Here is a tiny trained network, its code and every weight. The questions are about switching its units off for an input and a target symbol, where a switched-off unit gives its printed mean instead of its output.

import numpy as np


def w(rows, s, z=0):
    codes = np.array(rows[::2]) - 128.0
    scale = np.full(codes.shape[1], s)
    scale[-1] = z or s
    return codes * scale


def norm(h):
    return h / np.sqrt((h * h).mean(-1, keepdims=True) + 1e-5)


def f(y):
    return y / 2 * (1 + np.tanh(0.7978845608 * (y + 0.044715 * y**3)))


def softmax(a):
    e = np.exp(a - a.max(-1, keepdims=True))
    return e / e.sum(-1, keepdims=True)


def log_softmax(a):
    a = a - a.max(-1, keepdims=True)
    return a - np.log(np.exp(a).sum(-1, keepdims=True))


def net(x, mask):
    ids = ['αδζθλμσφψ'.index(c) for c in x.split()]
    T = len(ids)
    res = E[ids] + P[:T]
    r = norm(res)
    for j in range(3):
        rows = slice(2 * j, 2 * j + 2)
        q, k, v = (r @ M[0][rows].T for M in (Q, K, V))
        z = softmax(np.where(np.tri(T) > 0, q @ k.T / 2**0.5, -1e9)) @ v
        o = O[0][rows]
        res = res + np.where(mask[j], z, o[:, -1]) @ o[:, :-1]
    y = f(norm(res) @ A[0][:, :-1].T + A[0][:, -1])
    res = res + np.where(mask[3:11], y, B[0][:, -1]) @ B[0][:, :-1]
    return log_softmax(norm(res)[-1] @ U[:, :-1].T + U[:, -1])


Q, K, V, O, A, B = {}, {}, {}, {}, {}, {}
E = w([
[93,130,112,139,198,162],'α',
[126,171,57,168,46,52],'δ',
[157,148,171,79,149,125],'ζ',
[48,168,173,101,20,157],'θ',
[18,82,130,87,151,138],'λ',
[98,104,109,123,96,83],'μ',
[137,155,3,66,136,150],'σ',
[29,89,196,62,137,131],'φ',
[42,115,127,173,119,38],'ψ',
],0.012)
P = w([
[156,72,153,141,139,163],'0',
[145,120,96,130,138,47],'1',
[65,240,107,109,152,158],'2',
[161,143,204,194,128,90],'3',
[138,119,96,124,141,56],'4',
[133,250,143,138,138,134],'5',
[155,138,206,198,118,85],'6',
[143,115,93,120,145,45],'7',
],0.014)
Q[0] = w([
[143,175,163,221,131,186],'H0',
[151,126,147,86,122,22],'H0',
[149,139,117,190,147,216],'H1',
[157,143,210,240,110,150],'H1',
[168,114,67,5,136,33],'H2',
[180,148,23,131,82,182],'H2',
],0.011)
K[0] = w([
[115,254,156,125,88,39],'H0',
[133,97,133,152,53,195],'H0',
[50,214,158,105,149,38],'H1',
[110,170,127,202,221,122],'H1',
[202,62,106,120,144,211],'H2',
[132,174,43,145,140,128],'H2',
],0.0089)
V[0] = w([
[144,184,137,208,213,83],'H0',
[87,210,254,146,26,203],'H0',
[153,125,121,193,54,175],'H1',
[134,94,152,59,2,86],'H1',
[117,139,29,80,142,77],'H2',
[46,160,117,170,183,182],'H2',
],0.0087)
O[0] = w([
[125,112,110,31,138,141,65],'H0',
[148,160,71,166,100,171,141],'H0',
[126,252,93,158,108,114,6],'H1',
[175,165,219,130,162,105,165],'H1',
[121,102,166,150,143,95,3],'H2',
[56,170,165,155,175,116,19],'H2',
],0.012,0.002)
A[0] = w([
[195,109,151,158,66,152,163],'N0',
[84,123,101,193,154,73,195],'N1',
[196,215,78,180,149,69,177],'N2',
[148,57,180,107,135,159,133],'N3',
[213,124,121,141,184,129,211],'N4',
[69,254,53,90,114,51,2],'N5',
[148,202,148,117,84,84,243],'N6',
[110,80,30,164,138,150,181],'N7',
],0.0099,0.0018)
B[0] = w([
[102,141,159,183,133,102,217],'N0',
[135,178,75,146,102,143,204],'N1',
[101,128,172,64,95,150,253],'N2',
[181,164,98,125,169,138,190],'N3',
[103,127,99,170,122,139,214],'N4',
[137,126,176,111,249,161,221],'N5',
[137,94,75,101,129,133,231],'N6',
[109,102,149,67,113,170,170],'N7',
],0.014,0.0046)
U = w([
[25,124,175,123,219,175,108],'α',
[161,145,195,102,186,153,161],'δ',
[132,62,42,41,107,192,194],'ζ',
[243,205,54,156,124,190,97],'θ',
[84,167,9,164,115,78,94],'λ',
[138,161,194,78,69,35,8],'μ',
[105,8,177,200,136,16,251],'σ',
[67,149,135,175,40,191,211],'φ',
[193,11,63,118,199,61,14],'ψ',
],0.012,0.0027)

Each question gives the input, a string of symbols that net reads in full, and the target symbol t.
The units are the heads (2 rows each of Q, K, V and O) and the neurons (one row each of A and B). Each row of codes is followed by its name. A weight is (code - 128) times the scale printed after its matrix; where a second scale follows, it is the last column's (O, A, B and U).
mask holds one flag per unit, heads first, then neurons. A switched-off unit (its flag False) gives its mean, the last column of its rows in O or B, instead of its output. The means were averaged over made-up inputs and are rounded, as every weight is.
A unit's drop is (log p(t) with every unit on - log p(t) with that unit switched off) / (log p(t) with every unit on - log p(t) with every unit switched off).
The circuit of an input: a set's keep is (log p(t) with only the set's units on - log p(t) with every unit switched off) / (log p(t) with every unit on - log p(t) with every unit switched off). Starting from all 11 units, units are removed one at a time, each time the one whose removal leaves the highest keep (on an exact tie, the one counted first), for as long as the keep stays at least 0.8.
units of the circuit, in order: the units of the circuit, biggest drop first
top k neurons: the k neurons with the biggest drops, biggest first
heads that matter: for each layer, one digit per head in row order, 1 if its drop is at least 0.15 and else 0, layers parted by /
drop when u is switched off: that unit's drop, to one decimal
input λ μ μ ψ φ, target λ: units of the circuit, in order => (N1, H0, N5)
input θ ζ ζ ψ λ, target θ: units of the circuit, in order => (H0)
input φ μ σ ζ ζ, target φ: units of the circuit, in order => (H0, N2, N4)
input μ μ ζ σ λ ζ σ σ, target μ: units of the circuit, in order => (N2, H1)
input ζ ζ ζ σ ζ θ δ, target φ: units of the circuit, in order => (H0, N2)
input ζ ζ σ δ θ ψ λ, target φ: units of the circuit, in order => (N5, N1)
input ψ ζ ζ μ μ ζ, target ζ: units of the circuit, in order => (N6, N0)
input μ λ ζ σ, target ψ: heads that matter => 101
input ζ ζ μ μ μ θ δ, target φ: units of the circuit, in order => (N2, H0)
input μ μ φ μ θ α μ α, target μ: units of the circuit, in order => (H1, N2, H0, N5)
input ζ ζ ζ ζ μ ζ φ, target δ: heads that matter => 010
input ζ ζ μ ζ μ ζ ζ φ, target ζ: heads that matter => 001
input ζ μ δ ζ φ σ μ ψ, target ζ: units of the circuit, in order => (H2, N7)
input ζ φ σ ψ ψ φ λ θ, target ζ: top 2 neurons => (N6, N2)
input ζ σ θ ψ α ζ δ θ, target ζ: units of the circuit, in order => (H2)
input θ ζ α λ σ, target θ: heads that matter => 110
input ζ σ θ α θ ζ σ, target φ: heads that matter => 001
input μ σ δ, target α: heads that matter => 000
input ψ σ α ζ ζ φ ζ ψ, target ψ: heads that matter => 101
input ζ ζ ζ α, target ζ: heads that matter => 010
input σ φ μ ζ α, target σ: units of the circuit, in order => (H0)
input ζ λ ζ α, target ζ: heads that matter => 110
input δ μ ζ ψ σ δ ψ, target λ: top 2 neurons => (N1, N6)
input ζ ζ ζ σ σ θ, target α: drop when N3 is switched off => 0.1
